Below is a small trained network, with its code and all its weights. Each question gives an input and a class and asks what happens when units are switched off, that is, made to give their printed mean instead of their output.

import numpy as np


def w(rows, s, z=0):
    codes = np.array(rows[::2]) - 128.0
    scale = np.full(codes.shape[1], s)
    scale[-1] = z or s
    return codes * scale


def f(y):
    return y / 2 * (1 + np.tanh(0.7978845608 * (y + 0.044715 * y**3)))


def log_softmax(a):
    a = a - a.max(-1, keepdims=True)
    return a - np.log(np.exp(a).sum(-1, keepdims=True))


def net(x, mask):
    res = np.array(x, float).reshape(1, 3) / 4 @ E
    y = f(res @ A[0][:, :-1].T + A[0][:, -1])
    res = res + np.where(mask, y, B[0][:, -1]) @ B[0][:, :-1]
    return log_softmax(res[-1] @ U[:, :-1].T + U[:, -1])


A, B = {}, {}
E = w([
[176,125,183,110,100,72,221,150,84,193,255],'x0',
[62,79,111,4,184,67,83,205,64,166,168],'x1',
[155,98,153,213,110,95,71,88,15,157,115],'x2',
],0.011)
A[0] = w([
[20,50,182,108,192,129,74,121,117,152,143,52],'N1',
[87,77,113,205,145,84,19,107,117,72,101,33],'N2',
[11,105,154,86,144,71,68,120,120,160,154,59],'N3',
[119,42,116,76,137,131,66,181,107,104,175,130],'N4',
[200,140,152,106,124,101,254,175,115,160,211,227],'N5',
[155,170,116,122,173,161,56,102,133,122,84,12],'N6',
[163,186,187,221,67,181,198,43,173,118,64,84],'N7',
[103,79,222,178,149,100,61,109,28,221,60,243],'N8',
[93,160,19,115,205,137,55,87,119,44,70,128],'N9',
[196,88,162,169,144,85,53,112,71,105,136,22],'N10',
[82,99,205,70,70,66,75,90,184,56,44,59],'N11',
[75,184,112,32,214,198,204,160,221,115,128,119],'N12',
[119,77,107,85,163,180,109,154,177,54,37,93],'N13',
[126,123,222,136,111,170,173,143,105,151,201,1],'N14',
],0.0073,0.0048)
B[0] = w([
[198,92,83,155,200,149,113,183,184,182,164,167],'N1',
[122,162,208,133,104,125,224,114,52,155,114,175],'N2',
[176,64,61,183,218,117,118,102,194,147,170,175],'N3',
[205,114,36,149,134,117,123,103,163,140,171,180],'N4',
[88,81,150,79,75,33,112,90,101,166,76,236],'N5',
[180,47,189,74,171,85,221,62,177,197,182,154],'N6',
[138,108,53,185,199,120,158,134,217,138,61,247],'N7',
[106,240,104,131,90,142,174,209,101,112,55,222],'N8',
[30,77,126,144,107,50,93,63,160,169,140,218],'N9',
[67,186,185,59,212,205,184,102,82,166,136,160],'N10',
[71,125,178,62,135,95,193,110,114,179,155,158],'N11',
[118,167,86,40,131,206,167,255,76,170,100,225],'N12',
[88,133,196,94,84,95,143,59,100,239,116,201],'N13',
[80,87,164,113,174,140,193,85,180,205,225,159],'N14',
],0.0088,0.014)
U = w([
[121,44,206,119,74,62,145,49,131,170,176,82],'0',
[243,46,2,217,245,146,134,134,222,126,151,41],'1',
[135,157,136,89,119,229,190,207,83,135,91,129],'2',
[128,113,60,118,22,66,28,181,134,95,5,237],'3',
[203,66,137,165,72,186,28,29,144,44,224,1],'4',
],0.0088,0.0049)

Each question gives the input, the list of numbers given to net, and the class t.
The units are the neurons (one row each of A and B). Each row of codes is followed by its name. A weight is (code - 128) times the scale printed after its matrix; where a second scale follows, it is the last column's (A, B and U).
mask holds one flag per neuron, in row order. A switched-off neuron (its flag False) gives its mean, the last column of its row in B, instead of its output. The means were averaged over made-up inputs and are rounded, as every weight is.
A unit's drop is (log p(t) with every unit on - log p(t) with that unit switched off) / (log p(t) with every unit on - log p(t) with every unit switched off).
The circuit of an input: a set's keep is (log p(t) with only the set's units on - log p(t) with every unit switched off) / (log p(t) with every unit on - log p(t) with every unit switched off). Starting from the 12 units with the biggest drops (on a tie, the unit counted first), units are removed one at a time, each time the one whose removal leaves the highest keep (on an exact tie, the one counted first), for as long as the keep stays at least 0.8.
units of the circuit, in order: the units of the circuit, biggest drop first
most important unit: the unit with the biggest drop
k most important neurons: the k neurons with the biggest drops, biggest first
drop when u is switched off: that unit's drop, to one decimal
input [4,7,-7], class 1: 4 most important neurons => [N3 N4 N8 N1]
input [-4,4,-1], class 0: most important unit => N7
input [1,6,7], class 2: 3 most important neurons => [N8 N7 N10]
input [-5,-3,-5], class 0: 4 most important neurons => [N9 N13 N8 N6]
input [-4,0,5], class 2: 3 most important neurons => [N8 N5 N2]
input [6,-7,8], class 2: 4 most important neurons => [N8 N10 N3 N9]
input [-7,0,8], class 2: 3 most important neurons => [N8 N5 N10]
input [-8,7,7], class 0: 2 most important neurons => [N9 N2]
input [-7,1,7], class 0: 2 most important neurons => [N9 N12]
input [3,-2,-2], class 3: 2 most important neurons => [N13 N6]
input [-2,7,-4], class 1: drop when N3 is switched off => 0.0
input [-7,-1,5], class 0: drop when N9 is switched off => 0.2
input [0,0,0], class 3: drop when N12 is switched off => 0.4
input [-2,7,8], class 2: units of the circuit, in order => [N10]
